Below are the code and all the weights of a small trained network. Each question names an input and a class and asks about switching units off, where a switched-off unit gives its printed mean instead of its output.

import numpy as np


def w(rows, s, z=0):
    codes = np.array(rows[::2]) - 128.0
    scale = np.full(codes.shape[1], s)
    scale[-1] = z or s
    return codes * scale


def f(y):
    return y / 2 * (1 + np.tanh(0.7978845608 * (y + 0.044715 * y**3)))


def log_softmax(a):
    a = a - a.max(-1, keepdims=True)
    return a - np.log(np.exp(a).sum(-1, keepdims=True))


def net(x, mask):
    res = np.array(x, float).reshape(1, 6) / 4 @ E
    y = f(res @ A[0][:, :-1].T + A[0][:, -1])
    res = res + np.where(mask, y, B[0][:, -1]) @ B[0][:, :-1]
    return log_softmax(res[-1] @ U[:, :-1].T + U[:, -1])


A, B = {}, {}
E = w([
[140,148,254,254,173,76,108,195,141],'x0',
[127,122,129,125,131,135,121,129,132],'x1',
[125,174,135,118,123,142,136,134,143],'x2',
[187,130,156,57,35,29,78,153,209],'x3',
[20,157,138,136,41,136,15,116,88],'x4',
[22,58,151,99,88,102,214,233,115],'x5',
],0.0069)
A[0] = w([
[213,102,115,100,206,117,215,140,199,93],'neuron 0',
[41,124,98,196,199,221,125,121,43,170],'neuron 1',
[132,96,218,211,137,79,71,149,87,59],'neuron 2',
[127,164,244,214,165,95,130,184,115,28],'neuron 3',
[67,143,31,6,120,166,134,110,118,4],'neuron 4',
[31,29,157,107,64,63,253,254,127,192],'neuron 5',
[150,79,148,118,70,25,116,101,229,88],'neuron 6',
[214,116,120,183,172,103,36,17,162,134],'neuron 7',
[15,128,168,114,87,127,10,92,77,113],'neuron 8',
[160,66,40,65,83,157,156,77,115,90],'neuron 9',
[152,155,139,52,51,19,64,168,158,167],'neuron 10',
],0.0058,0.003)
B[0] = w([
[173,102,118,214,45,121,193,109,108,181],'neuron 0',
[194,119,164,97,136,132,109,184,42,239],'neuron 1',
[111,150,96,109,150,51,177,141,139,182],'neuron 2',
[96,197,109,71,177,2,168,135,126,194],'neuron 3',
[123,179,90,91,183,23,134,97,144,192],'neuron 4',
[94,179,190,148,92,174,97,35,109,255],'neuron 5',
[149,155,114,75,144,154,123,177,66,167],'neuron 6',
[100,172,215,115,113,159,117,49,117,196],'neuron 7',
[205,109,51,236,67,95,226,103,151,207],'neuron 8',
[68,193,121,62,151,45,121,107,132,188],'neuron 9',
[187,118,124,110,160,165,115,152,22,198],'neuron 10',
],0.0089,0.0075)
U = w([
[86,185,99,86,181,17,141,118,150,68],'0',
[129,129,129,121,104,141,119,119,128,253],'1',
[120,141,126,122,115,151,129,115,123,236],'2',
[98,177,201,126,89,186,107,39,123,75],'3',
[189,115,59,189,36,116,204,121,132,93],'4',
[167,136,124,75,150,182,99,207,33,77],'5',
[113,100,93,133,113,184,103,161,210,93],'6',
[86,107,94,131,130,185,80,194,255,76],'7',
],0.0092,0.012)

Each question gives the input, the list of numbers given to net, and the class t.
The units are the neurons (one row each of A and B). Each row of codes is followed by its name. A weight is (code - 128) times the scale printed after its matrix; where a second scale follows, it is the last column's (A, B and U).
mask holds one flag per neuron, in row order. A switched-off neuron (its flag False) gives its mean, the last column of its row in B, instead of its output. The means were averaged over made-up inputs and are rounded, as every weight is.
A unit's drop is (log p(t) with every unit on - log p(t) with that unit switched off) / (log p(t) with every unit on - log p(t) with every unit switched off).
The circuit of an input: a set's keep is (log p(t) with only the set's units on - log p(t) with every unit switched off) / (log p(t) with every unit on - log p(t) with every unit switched off). Starting from all 11 units, units are removed one at a time, each time the one whose removal leaves the highest keep (on an exact tie, the one counted first), for as long as the keep stays at least 0.8.
units of the circuit, in order: the units of the circuit, biggest drop first
most important unit: the unit with the biggest drop
top k neurons: the k neurons with the biggest drops, biggest first
drop when u is switched off: that unit's drop, to one decimal
input [1,3,2,-6,-1,-1], class 5: most important unit => neuron 1
input [-7,4,7,-1,7,1], class 0: top 2 neurons => [neuron 4; neuron 9]
input [-3,5,3,-1,-5,-6], class 3: top 2 neurons => [neuron 7; neuron 8]
input [-8,-3,6,1,0,6], class 0: top 2 neurons => [neuron 4; neuron 9]
input [-6,7,-2,3,0,-8], class 3: top 2 neurons => [neuron 7; neuron 3]
input [-1,6,-3,-8,-5,-2], class 5: top 2 neurons => [neuron 1; neuron 8]
input [8,7,2,6,3,6], class 0: top 2 neurons => [neuron 3; neuron 2]
input [-7,5,-4,4,-3,8], class 3: top 3 neurons => [neuron 5; neuron 3; neuron 2]
input [7,4,4,0,6,5], class 0: top 3 neurons => [neuron 3; neuron 2; neuron 0]
input [-8,-8,-4,-7,-8,-1], class 0: top 3 neurons => [neuron 9; neuron 4; neuron 8]
input [-4,3,-2,1,8,7], class 4: top 2 neurons => [neuron 8; neuron 7]
input [4,5,0,6,0,-2], class 5: units of the circuit, in order => [neuron 10; neuron 6]
input [-1,-2,-6,-2,-1,8], class 3: drop when neuron 10 is switched off => 0.0
input [1,3,-2,1,-6,1], class 4: most important unit => neuron 0
input [-4,3,-4,8,3,-1], class 5: drop when neuron 6 is switched off => 0.2
input [4,-2,5,0,-5,6], class 3: drop when neuron 7 is switched off => -0.1
